Below is a small trained network, with its code and all its weights. Each question gives an input and a class and asks what happens when units are switched off, that is, made to give their printed mean instead of their output.

import numpy as np


def w(rows, s, z=0):
    codes = np.array(rows[::2]) - 128.0
    scale = np.full(codes.shape[1], s)
    scale[-1] = z or s
    return codes * scale


def f(y):
    return y / 2 * (1 + np.tanh(0.7978845608 * (y + 0.044715 * y**3)))


def log_softmax(a):
    a = a - a.max(-1, keepdims=True)
    return a - np.log(np.exp(a).sum(-1, keepdims=True))


def net(x, mask):
    res = np.array(x, float).reshape(1, 4) / 4 @ E
    y = f(res @ A[0][:, :-1].T + A[0][:, -1])
    res = res + np.where(mask, y, B[0][:, -1]) @ B[0][:, :-1]
    return log_softmax(res[-1] @ U[:, :-1].T + U[:, -1])


A, B = {}, {}
E = w([
[48,29,54,23,177,233,129,193,213,25,121,62],'x0',
[79,195,219,87,27,150,223,212,183,216,211,34],'x1',
[15,9,211,175,52,97,15,160,231,222,2,228],'x2',
[208,179,58,65,32,191,208,57,233,139,40,213],'x3',
],0.0046)
A[0] = w([
[221,207,62,66,43,189,229,53,199,127,77,182,12],'N0',
[202,209,164,204,89,51,144,56,63,196,138,165,73],'N1',
[176,81,42,165,216,114,60,45,79,41,73,204,83],'N2',
[48,103,209,186,246,44,59,203,4,108,248,23,63],'N3',
[100,192,201,77,53,154,216,199,152,193,209,41,8],'N4',
[193,206,170,198,96,53,138,61,66,198,140,166,73],'N5',
[201,212,170,202,96,52,147,57,64,196,139,168,99],'N6',
[92,50,30,11,181,243,173,179,194,19,129,71,145],'N7',
[198,205,77,92,177,146,202,87,53,65,204,66,35],'N8',
[199,203,77,91,178,146,201,88,54,66,206,65,32],'N9',
[176,83,38,165,223,111,61,44,72,36,78,199,93],'N10',
],0.0043,0.0015)
B[0] = w([
[217,78,40,214,32,228,221,51,7,87,15,125,221],'N0',
[47,121,136,45,200,210,49,53,121,47,186,59,198],'N1',
[181,191,241,24,24,69,204,224,94,210,192,22,208],'N2',
[235,83,18,231,31,242,239,37,1,75,3,130,245],'N3',
[198,202,228,32,36,62,209,227,96,204,192,34,203],'N4',
[48,108,140,49,195,210,49,49,125,45,180,64,194],'N5',
[43,134,128,55,202,209,46,54,132,47,189,66,202],'N6',
[26,120,144,37,217,215,34,33,115,40,201,50,255],'N7',
[32,19,222,194,83,37,33,111,238,226,39,234,224],'N8',
[33,17,223,193,82,40,34,110,235,225,40,236,224],'N9',
[195,194,240,26,27,67,212,227,89,213,194,26,212],'N10',
],0.005,0.0058)
U = w([
[9,161,115,13,251,236,9,45,135,2,252,28,29],'0',
[240,244,236,12,35,13,248,252,105,246,248,15,64],'1',
[3,3,227,229,71,14,3,114,251,252,3,252,106],'2',
[253,111,3,250,50,246,253,49,5,43,4,122,39],'3',
[169,226,43,177,228,60,149,125,181,101,225,171,251],'4',
[249,252,2,253,253,3,173,244,252,46,253,247,3],'5',
[245,253,3,253,251,3,174,247,249,43,252,250,3],'6',
[245,253,3,253,252,4,175,244,250,46,252,249,3],'7',
],0.0057)

Each question gives the input, the list of numbers given to net, and the class t.
The units are the neurons (one row each of A and B). Each row of codes is followed by its name. A weight is (code - 128) times the scale printed after its matrix; where a second scale follows, it is the last column's (A, B and U).
mask holds one flag per neuron, in row order. A switched-off neuron (its flag False) gives its mean, the last column of its row in B, instead of its output. The means were averaged over made-up inputs and are rounded, as every weight is.
A unit's drop is (log p(t) with every unit on - log p(t) with that unit switched off) / (log p(t) with every unit on - log p(t) with every unit switched off).
The circuit of an input: a set's keep is (log p(t) with only the set's units on - log p(t) with every unit switched off) / (log p(t) with every unit on - log p(t) with every unit switched off). Starting from all 11 units, units are removed one at a time, each time the one whose removal leaves the highest keep (on an exact tie, the one counted first), for as long as the keep stays at least 0.8.
circuit, biggest first: the units of the circuit, biggest drop first
k most important neurons: the k neurons with the biggest drops, biggest first
drop when u is switched off: that unit's drop, to one decimal
input [-2,-7,7,6], class 1: 2 most important neurons : [N2, N10]
input [5,8,7,3], class 1: circuit, biggest first : [N4]
input [-3,-5,-4,-5], class 1: 2 most important neurons : [N10, N2]
input [1,-7,2,6], class 1: 3 most important neurons : [N2, N10, N3]
input [0,-7,1,-5], class 1: 2 most important neurons : [N10, N2]
input [0,-5,4,8], class 3: 2 most important neurons : [N0, N4]
input [1,-3,3,5], class 3: drop when N8 is switched off : 0.6
input [2,4,-5,7], class 3: drop when N0 is switched off : 3.7
input [-8,8,2,6], class 0: drop when N1 is switched off : 0.4
input [7,8,-4,-8], class 1: 2 most important neurons : [N4, N0]
input [-3,3,-4,5], class 3: 2 most important neurons : [N0, N7]
